Below is a small trained network, with its code and all its weights. Each question gives an input and a class and asks what happens when units are switched off, that is, made to give their printed mean instead of their output.

import numpy as np


def w(rows, s, z=0):
    codes = np.array(rows[::2]) - 128.0
    scale = np.full(codes.shape[1], s)
    scale[-1] = z or s
    return codes * scale


def f(y):
    return y / 2 * (1 + np.tanh(0.7978845608 * (y + 0.044715 * y**3)))


def log_softmax(a):
    a = a - a.max(-1, keepdims=True)
    return a - np.log(np.exp(a).sum(-1, keepdims=True))


def net(x, mask):
    res = np.array(x, float).reshape(1, 5) / 4 @ E
    y = f(res @ A[0][:, :-1].T + A[0][:, -1])
    res = res + np.where(mask, y, B[0][:, -1]) @ B[0][:, :-1]
    return log_softmax(res[-1] @ U[:, :-1].T + U[:, -1])


A, B = {}, {}
E = w([
[81,105,171,130,77,150,24,176,63,145,94],'x0',
[109,126,133,107,100,121,147,83,126,124,123],'x1',
[108,119,124,147,112,101,131,102,126,138,133],'x2',
[113,204,154,162,33,145,189,170,144,243,120],'x3',
[230,125,131,246,110,184,167,66,54,75,82],'x4',
],0.014)
A[0] = w([
[116,35,80,80,161,90,83,145,101,49,145,111],'n1',
[222,144,175,185,107,161,142,95,53,117,49,192],'n2',
[140,154,60,98,197,96,226,113,218,130,171,46],'n3',
[96,121,203,115,118,159,14,123,103,174,80,67],'n4',
[171,186,152,162,118,129,123,131,101,125,120,3],'n5',
[124,95,90,32,194,80,42,89,144,77,187,145],'n6',
[185,159,120,109,165,116,203,103,199,119,206,46],'n7',
[34,143,152,2,155,64,88,198,208,172,205,146],'n8',
[104,236,161,127,59,111,148,187,152,225,117,119],'n9',
[58,107,166,113,96,138,37,156,79,130,67,95],'n10',
[160,68,76,141,171,110,113,84,76,55,90,127],'n11',
[56,114,111,78,146,109,123,148,154,190,163,182],'n12',
[148,219,156,123,110,139,183,148,137,203,158,103],'n13',
],0.012,0.0069)
B[0] = w([
[87,115,192,167,131,171,160,195,123,154,215,186],'n1',
[198,195,126,164,139,149,140,84,71,145,93,213],'n2',
[87,54,60,99,221,54,35,150,175,61,65,192],'n3',
[112,105,46,77,211,55,53,130,176,84,80,170],'n4',
[140,128,108,143,135,144,107,117,101,140,122,144],'n5',
[56,114,172,161,83,171,212,125,158,176,215,201],'n6',
[126,78,79,113,181,74,62,169,143,87,58,176],'n7',
[215,219,118,219,133,113,106,66,10,211,68,252],'n8',
[69,72,216,124,45,192,184,206,132,155,218,209],'n9',
[87,50,86,64,215,35,40,132,211,90,83,177],'n10',
[106,163,143,127,81,156,128,141,108,178,185,189],'n11',
[148,180,129,157,136,138,144,110,82,126,104,195],'n12',
[85,101,185,106,88,173,144,171,164,137,178,182],'n13',
],0.012,0.036)
U = w([
[240,249,126,196,101,163,159,70,57,175,62,94],'0',
[62,119,206,124,60,189,204,210,180,169,229,2],'1',
[100,82,53,63,187,61,64,157,232,105,49,193],'2',
],0.014,0.0053)

Each question gives the input, the list of numbers given to net, and the class t.
The units are the neurons (one row each of A and B). Each row of codes is followed by its name. A weight is (code - 128) times the scale printed after its matrix; where a second scale follows, it is the last column's (A, B and U).
mask holds one flag per neuron, in row order. A switched-off neuron (its flag False) gives its mean, the last column of its row in B, instead of its output. The means were averaged over made-up inputs and are rounded, as every weight is.
A unit's drop is (log p(t) with every unit on - log p(t) with that unit switched off) / (log p(t) with every unit on - log p(t) with every unit switched off).
The circuit of an input: a set's keep is (log p(t) with only the set's units on - log p(t) with every unit switched off) / (log p(t) with every unit on - log p(t) with every unit switched off). Starting from the 12 units with the biggest drops (on a tie, the unit counted first), units are removed one at a time, each time the one whose removal leaves the highest keep (on an exact tie, the one counted first), for as long as the keep stays at least 0.8.
circuit, biggest first: the units of the circuit, biggest drop first
unit that matters most: the unit with the biggest drop
k most important neurons: the k neurons with the biggest drops, biggest first
drop when u is switched off: that unit's drop, to one decimal
input [8,-2,4,-7,6], class 2: unit that matters most	n10
input [-8,-4,-1,-8,4], class 1: 2 most important neurons	(n11 n6)
input [3,-3,-3,-5,-6], class 0: 2 most important neurons	(n8 n9)
input [2,0,6,-2,0], class 1: 3 most important neurons	(n8 n3 n7)
input [6,2,-4,4,-3], class 2: 2 most important neurons	(n10 n4)
input [-3,6,-8,7,-7], class 0: 2 most important neurons	(n8 n12)
input [-7,8,1,-1,6], class 2: 3 most important neurons	(n8 n3 n7)
input [1,-8,-8,-7,-6], class 1: 3 most important neurons	(n6 n1 n2)
input [-8,-5,-7,6,-2], class 2: 2 most important neurons	(n3 n7)
input [5,6,-1,5,-5], class 0: 2 most important neurons	(n8 n6)
input [7,-8,-1,-5,3], class 2: 2 most important neurons	(n10 n4)
input [7,-7,3,-8,1], class 1: 2 most important neurons	(n1 n6)
input [-7,-6,-7,8,0], class 1: 2 most important neurons	(n9 n13)
input [5,1,5,-4,1], class 2: circuit, biggest first	(n10)
input [-3,7,5,1,-6], class 0: drop when n8 is switched off	1.3
input [3,-1,6,-5,-7], class 0: drop when n9 is switched off	0.0
input [-7,1,8,4,-8], class 0: drop when n8 is switched off	8.6
input [2,-6,-7,1,-4], class 0: drop when n8 is switched off	0.2
